Here is a tiny trained network, its code and every weight. The questions are about switching its units off for an input and a class, where a switched-off unit gives its printed mean instead of its output.

import numpy as np


def w(rows, s, z=0):
    codes = np.array(rows[::2]) - 128.0
    scale = np.full(codes.shape[1], s)
    scale[-1] = z or s
    return codes * scale


def norm(h):
    return h / np.sqrt((h * h).mean(-1, keepdims=True) + 1e-5)


def f(y):
    return y / 2 * (1 + np.tanh(0.7978845608 * (y + 0.044715 * y**3)))


def log_softmax(a):
    a = a - a.max(-1, keepdims=True)
    return a - np.log(np.exp(a).sum(-1, keepdims=True))


def net(x, mask):
    res = np.array(x, float).reshape(1, 6) / 4 @ E
    u = 0
    for l in range(4):
        y = f(norm(res) @ A[l][:, :-1].T + A[l][:, -1])
        res = res + np.where(mask[u : u + 10], y, B[l][:, -1]) @ B[l][:, :-1]
        u += 10
    return log_softmax(norm(res)[-1] @ U[:, :-1].T + U[:, -1])


A, B = {}, {}
E = w([
[52,44,71,65,87,67,119,119,177],'x0',
[129,127,128,129,128,128,128,127,126],'x1',
[179,86,103,46,80,225,150,187,83],'x2',
[177,115,66,97,254,145,226,73,203],'x3',
[90,77,203,138,152,116,201,154,119],'x4',
[144,169,121,97,87,68,211,90,73],'x5',
],0.0084)
A[0] = w([
[127,71,144,125,205,168,20,117,145,112],'0.n1',
[222,147,195,174,133,155,116,132,114,30],'0.n2',
[144,131,73,84,88,168,151,248,60,112],'0.n3',
[188,165,131,203,161,130,138,165,112,6],'0.n4',
[191,190,168,48,71,37,183,73,113,56],'0.n5',
[118,154,113,161,73,101,113,200,165,118],'0.n6',
[47,156,85,148,178,187,94,180,131,3],'0.n7',
[97,161,148,176,155,42,81,96,140,60],'0.n8',
[211,147,47,107,126,122,1,26,88,20],'0.n9',
[126,33,239,176,121,128,199,116,122,40],'0.n10',
],0.0067,0.0039)
B[0] = w([
[65,127,93,116,128,145,189,36,35,203],'0.n1',
[81,201,150,11,183,127,118,138,111,163],'0.n2',
[163,105,174,153,66,120,166,50,189,254],'0.n3',
[107,170,162,60,146,78,64,116,128,137],'0.n4',
[12,124,100,140,180,185,107,51,53,187],'0.n5',
[80,148,155,123,105,109,127,120,59,160],'0.n6',
[97,145,109,126,152,166,125,59,90,120],'0.n7',
[194,78,174,140,61,120,137,62,170,194],'0.n8',
[57,155,129,163,113,133,254,230,166,179],'0.n9',
[65,197,75,194,93,161,194,180,166,171],'0.n10',
],0.0092,0.004)
A[1] = w([
[94,75,140,159,182,193,52,142,160,51],'1.n1',
[162,92,171,135,174,56,73,131,159,1],'1.n2',
[78,165,118,133,133,81,180,254,151,157],'1.n3',
[100,133,130,151,119,204,66,120,194,46],'1.n4',
[100,167,208,145,84,129,70,168,68,111],'1.n5',
[137,120,66,133,220,99,161,142,121,35],'1.n6',
[170,208,11,137,77,131,64,115,153,126],'1.n7',
[129,159,116,195,144,65,75,103,178,102],'1.n8',
[112,63,61,90,117,55,95,130,137,31],'1.n9',
[107,116,172,139,140,171,108,175,205,65],'1.n10',
],0.0091,0.0033)
B[1] = w([
[83,186,76,75,107,82,181,46,27,144],'1.n1',
[138,119,144,129,118,111,181,82,124,127],'1.n2',
[129,101,151,165,156,153,161,227,113,178],'1.n3',
[108,133,123,121,87,127,190,94,43,136],'1.n4',
[176,97,54,166,133,65,84,132,132,253],'1.n5',
[191,54,63,113,139,100,113,130,108,175],'1.n6',
[60,108,180,196,141,200,254,251,111,159],'1.n7',
[135,136,189,134,39,190,228,96,197,187],'1.n8',
[112,208,191,89,182,161,72,174,142,182],'1.n9',
[138,152,92,91,99,107,237,143,71,134],'1.n10',
],0.0082,0.0052)
A[2] = w([
[41,73,151,144,163,125,178,144,95,114],'2.n1',
[120,203,158,192,153,80,129,48,176,64],'2.n2',
[59,153,74,97,132,105,163,44,2,29],'2.n3',
[183,153,141,24,91,199,128,140,96,80],'2.n4',
[60,88,133,21,122,84,89,183,190,4],'2.n5',
[222,182,170,161,177,147,98,144,83,28],'2.n6',
[218,130,80,91,229,123,127,109,140,79],'2.n7',
[208,56,119,75,103,239,101,128,153,17],'2.n8',
[103,237,26,130,104,133,161,119,126,90],'2.n9',
[157,109,73,105,125,84,133,154,54,109],'2.n10',
],0.0087,0.0031)
B[2] = w([
[139,179,136,152,153,173,150,148,77,237],'2.n1',
[115,67,169,76,79,169,167,83,139,230],'2.n2',
[118,158,84,85,123,190,78,1,64,253],'2.n3',
[82,73,193,135,95,163,110,60,162,217],'2.n4',
[114,168,191,101,205,182,60,141,166,188],'2.n5',
[38,109,159,55,178,134,93,173,224,175],'2.n6',
[164,186,76,179,111,94,88,143,139,233],'2.n7',
[149,78,182,158,83,63,195,51,148,216],'2.n8',
[60,93,130,91,120,181,138,193,96,174],'2.n9',
[146,135,134,157,163,115,116,54,115,162],'2.n10',
],0.0096,0.004)
A[3] = w([
[96,130,117,161,141,136,186,187,135,42],'3.n1',
[79,159,145,97,128,157,148,127,115,131],'3.n2',
[154,77,138,111,94,168,139,149,126,143],'3.n3',
[223,101,32,137,162,98,151,118,204,149],'3.n4',
[80,136,145,154,89,71,119,141,74,125],'3.n5',
[63,214,177,115,163,94,105,115,166,108],'3.n6',
[160,66,104,160,70,42,1,169,90,1],'3.n7',
[89,181,176,40,195,131,66,143,202,65],'3.n8',
[160,136,116,77,103,86,86,44,125,98],'3.n9',
[99,174,100,163,87,123,174,166,114,135],'3.n10',
],0.011,0.0034)
B[3] = w([
[70,89,123,152,100,134,127,216,82,191],'3.n1',
[149,106,90,144,198,83,72,154,88,209],'3.n2',
[89,145,148,154,154,93,189,108,242,189],'3.n3',
[159,247,106,173,45,26,57,167,62,233],'3.n4',
[149,191,113,60,202,168,134,143,130,204],'3.n5',
[177,23,126,72,124,183,103,128,184,193],'3.n6',
[236,255,51,172,147,56,108,118,134,228],'3.n7',
[214,43,182,106,167,185,1,198,114,232],'3.n8',
[57,97,109,155,168,133,192,253,140,254],'3.n9',
[121,65,88,80,219,67,171,142,145,201],'3.n10',
],0.008,0.005)
U = w([
[202,245,54,156,117,49,96,118,123,226],'0',
[102,59,221,125,39,127,220,3,225,89],'1',
[43,129,64,52,180,201,124,4,30,10],'2',
[50,107,120,130,172,148,230,239,136,250],'3',
[167,69,202,54,183,199,20,159,190,50],'4',
],0.013,0.0013)

Each question gives the input, the list of numbers given to net, and the class t.
The units are the neurons (one row each of A and B). Each row of codes is followed by its name. A weight is (code - 128) times the scale printed after its matrix; where a second scale follows, it is the last column's (A, B and U).
mask holds one flag per neuron, layer by layer. A switched-off neuron (its flag False) gives its mean, the last column of its row in B, instead of its output. The means were averaged over made-up inputs and are rounded, as every weight is.
A unit's drop is (log p(t) with every unit on - log p(t) with that unit switched off) / (log p(t) with every unit on - log p(t) with every unit switched off).
The circuit of an input: a set's keep is (log p(t) with only the set's units on - log p(t) with every unit switched off) / (log p(t) with every unit on - log p(t) with every unit switched off). Starting from the 12 units with the biggest drops (on a tie, the unit counted first), units are removed one at a time, each time the one whose removal leaves the highest keep (on an exact tie, the one counted first), for as long as the keep stays at least 0.8.
circuit, biggest first: the units of the circuit, biggest drop first
k most important neurons: the k neurons with the biggest drops, biggest first
top k neurons in layer l: the k neurons of layer l with the biggest drops, biggest first
input [-7,6,2,-4,-8,-2], class 3: circuit, biggest first : [1.n7]
input [4,0,0,-5,1,2], class 0: circuit, biggest first : [3.n7, 1.n5]
input [3,-4,-8,0,6,-8], class 1: 4 most important neurons : [0.n8, 1.n8, 0.n5, 2.n2]
input [7,0,7,-6,3,-7], class 1: 4 most important neurons : [0.n3, 0.n5, 2.n8, 0.n2]
input [-4,-1,-2,2,-4,1], class 3: 2 most important neurons : [0.n9, 1.n3]
input [-2,6,-7,1,0,7], class 1: 2 most important neurons : [0.n8, 0.n1]
input [6,5,-6,7,5,1], class 0: circuit, biggest first : [3.n4, 1.n6]
input [-8,-8,-7,-4,2,-3], class 4: 2 most important neurons : [0.n2, 2.n6]
input [5,-5,2,-8,8,-1], class 0: 3 most important neurons : [3.n7, 1.n5, 0.n9]
input [0,-4,-1,-2,-5,4], class 3: 2 most important neurons : [0.n9, 1.n3]
input [-7,1,-7,0,-8,-5], class 3: 2 most important neurons : [1.n7, 0.n9]
input [-7,-1,-6,4,1,6], class 4: top 2 neurons in layer 0 : [0.n1, 0.n3]
input [7,-6,2,0,8,8], class 2: circuit, biggest first : [0.n5, 2.n3]
input [-8,5,-3,-2,-7,-6], class 4: top 3 neurons in layer 3 : [3.n8, 3.n6, 3.n9]
input [-6,-1,-4,-6,6,-4], class 0: circuit, biggest first : [1.n5]
input [5,5,-7,-1,8,-2], class 3: 4 most important neurons : [0.n10, 0.n3, 1.n3, 2.n1]
input [-3,-2,1,-6,-7,-7], class 2: 2 most important neurons : [1.n4, 0.n1]
input [7,-7,4,-3,-6,1], class 4: 3 most important neurons : [2.n5, 1.n9, 0.n10]
input [8,3,1,0,6,-4], class 4: 3 most important neurons : [2.n5, 1.n9, 3.n8]
input [-5,-8,1,4,7,7], class 2: 3 most important neurons : [0.n5, 2.n3, 0.n9]
input [3,1,7,-1,7,-4], class 1: circuit, biggest first : [2.n8]
input [-4,0,-4,-6,-8,6], class 3: top 2 neurons in layer 0 : [0.n9, 0.n1]
input [7,-4,6,-5,3,1], class 4: top 2 neurons in layer 2 : [2.n5, 2.n2]
input [8,-3,5,4,-8,6], class 3: top 3 neurons in layer 2 : [2.n9, 2.n3, 2.n6]
input [7,8,3,6,-6,2], class 4: circuit, biggest first : [1.n9, 2.n5]
input [-5,-6,6,-2,-3,7], class 2: top 2 neurons in layer 2 : [2.n3, 2.n2]
